147	145	111	148	134	156	150	130	146
Report the entry just right of 150.
A: 130
Report the smallest entry.
A: 111
Report the entry just left of the largest entry.
A: 134

147,116,106,108,121,99,131,135,114
What is the entry just left of the centre entry? 108
The entry just left of 99: 121

Questions about the grid below.
1) Which number is the entry in the bottom-right corner?
2) Which number is the second entry in reading order?
3) Which number is the largest entry in the first row?
4) Which number is the entry in the bottom-left corner?
5) Which number is the top entry of the column that holds the smallest entry?
6) Which number is the entry just right of the smallest entry?
7) Which number is the first entry in reading order?
8) Which number is the entry directly above 129?
[[119 121 118 152]
 [132 122 111 139]
 [126 134 132 128]
 [124 129 128 142]
 [145 134 130 134]
 [114 128 144 148]]
1) 148
2) 121
3) 152
4) 114
5) 118
6) 139
7) 119
8) 134

W = 112,151,121,142,117,142,127,135,128,139
What is the entry just left of the largest entry?
A: 112
The third entry from the right is 135
The 5th entry: 117

Read these off the table that follows. Rows and columns are numbered from 0.
1) Find the entry in the top-right corner.
2) Find the entry at row 1, column 0.
3) Find the entry directly above the centre entry.
4) Find the entry in row 0 and column 1.
5) Find the entry at row 2, column 0.
6) Find the entry in row 1 and column 2.
7) Find the entry just left of the centre entry.
8) Find the bottom-right entry.
[[118 126 112 133 108 142 152 127 131 142 135]
 [134 122 117 119 138 135 108 136 134 124 133]
 [109 125 131 126 124 154 130 136 119 116 137]
 [117 126 115 125 123 133 133 122 139 143 129]
 [130 143 106 115 115 141 131 128 135 109 132]
 [134 131 114 132 115 114 124 132 123 133 115]
 [129 134 136 125 129 117 120 116 113 146 125]
 [122 126 125 127 129 128 142 123 136 115 129]
 [135 137 125 128 118 126 115 130 127 130 132]
 [118 140 115 129 138 125 129 106 122 133 109]
 [146 114 124 133 125 133 127 121 137 128 124]]
1) 135
2) 134
3) 141
4) 126
5) 109
6) 117
7) 115
8) 124

Read these off the table that follows. Indices start at 0.
1) Which number is the entry in row 0 and column 2?
2) Which number is the bottom entry of the column that holds the largest entry?
3) Which number is the entry in row 1 and column 0?
4) Which number is the entry in row 0 and column 1?
5) Which number is the entry at row 1, column 1?
6) Which number is the entry at row 0, column 0?
7) Which number is the entry at row 1, column 2?
8) Which number is the entry just right of 110?
[[148 123 124 123 123 130 120]
 [131 116 131 110 127 135 139]
 [150 121 125 120 126 129 127]
 [112 133 130 116 130 118 136]
 [116 117 122 141 125 133 119]
 [119 117 121 141 124 133 119]
 [113 125 125 130 121 133 117]
 [116 125 127 129 122 135 120]
 [122 143 127 122 126 111 124]
 [124 122 127 123 121 137 122]
 [119 142 128 121 127 111 126]
 [121 142 124 127 125 113 120]]
1) 124
2) 121
3) 131
4) 123
5) 116
6) 148
7) 131
8) 127

Questions about the grid below.
1) Give the 4th entry in reading order.
2) Give the fifth entry in reading order.
3) Give the entry directly above the smallest entry.
4) Give the smallest entry in the last row.
5) Give the bottom-left entry.
6) Give the bottom entry of the column that holds the smallest entry.
7) Give the 2nd entry in reading order.
8) Give the first entry on the main diagonal.
[[124 131 133 128 128]
 [132 117 117 120 128]
 [135 115 143 117 136]
 [123 124 137 132 126]
 [135 132 145 130 129]
 [118 124 135 102 134]
 [128 132 127 122 134]
 [131 132 133 139 128]
 [133 136 129 147 135]]
1) 128
2) 128
3) 130
4) 129
5) 133
6) 147
7) 131
8) 124

B =
[[146 111 110 120]
 [131 104 148 151]
 [135 142 120 111]
 [147 124 117 126]
 [115 133 140 136]
 [112 111 129 138]
 [145 114 103 123]
 [122 131 139 119]
 [109 143 152 126]]
The entry just right of 104: 148
Read off the first entry on the diagonal from the top-right corner.
120
Read off the third entry on the diagonal from the top-right corner.
142
The top-left entry -> 146
The fifth entry, reading row by row -> 131
Read off the entry directly below 145.
122
The last entry, reading row by row: 126
Read off the 5th-last entry, reading row by row.
119
Read off the entry directly above 138.
136
Read off the third entry from the end, reading row by row.
143
Read off the second-last entry, reading row by row.
152
Read off the minimum.
103
Read off the entry directly above the smallest entry.
129
The entry in the bottom-left corner -> 109
Read off the entry just left of 140.
133

[[117 110 132 116 128 123 122 120 128 118]
 [140 135 144 133 116 135 124 122 144 134]
 [112 126 145 145 144 124 138 147 111 129]
 [120 136 123 134 117 117 126 124 122 128]
 [127 132 117 132 113 135 126 116 131 135]
 [142 147 129 116 141 138 123 132 130 115]
 [132 120 110 134 132 131 124 127 132 121]
 [133 117 124 131 124 119 123 129 125 127]
 [141 127 125 136 123 127 129 133 151 122]
 [111 130 127 131 133 125 137 129 126 114]]
Indices start at 0.
The bottom-left entry? 111
The largest entry is 151
The entry in the top-right corner: 118
The entry directly above the largest entry: 125
The top-left entry is 117
The entry just left of the largest entry? 133
The entry just right of the largest entry is 122
The bottom-right entry -> 114
The entry at row 0, column 2 -> 132
The entry in row 1 and column 0: 140
The entry at row 2, column 1? 126
The entry in row 0 and column 1 is 110
The bottom entry of the column that holds the largest entry? 126
The entry in row 2 and column 2? 145
The entry in row 1 and column 2? 144
The entry at row 1, column 1? 135
The top entry of the column that holds the largest entry? 128

Read these off the array that follows. Rows and columns are numbered from 0.
1) The entry in row 1 and column 0?
2) The entry just right of the largest entry?
3) The top-left entry?
4) The entry directly above 151?
5) The entry just left of the largest entry?
6) The entry in the bottom-left corner?
7) The top-right entry?
8) The entry directly below the largest entry?
[[145 144 122 129 140 134 157 153 141]
 [128 151 136 121 110 110 118 145 146]
 [135 134 118 124 120 130 131 125 142]
 [117 130 129 114 110 108 138 144 127]]
1) 128
2) 153
3) 145
4) 144
5) 134
6) 117
7) 141
8) 118

x = 109  116  134  122  125  124  136  120  118  157  137  154
The third entry from the right? 157
The first entry from the left? 109
The entry just right of 157: 137
The 4th-last entry: 118
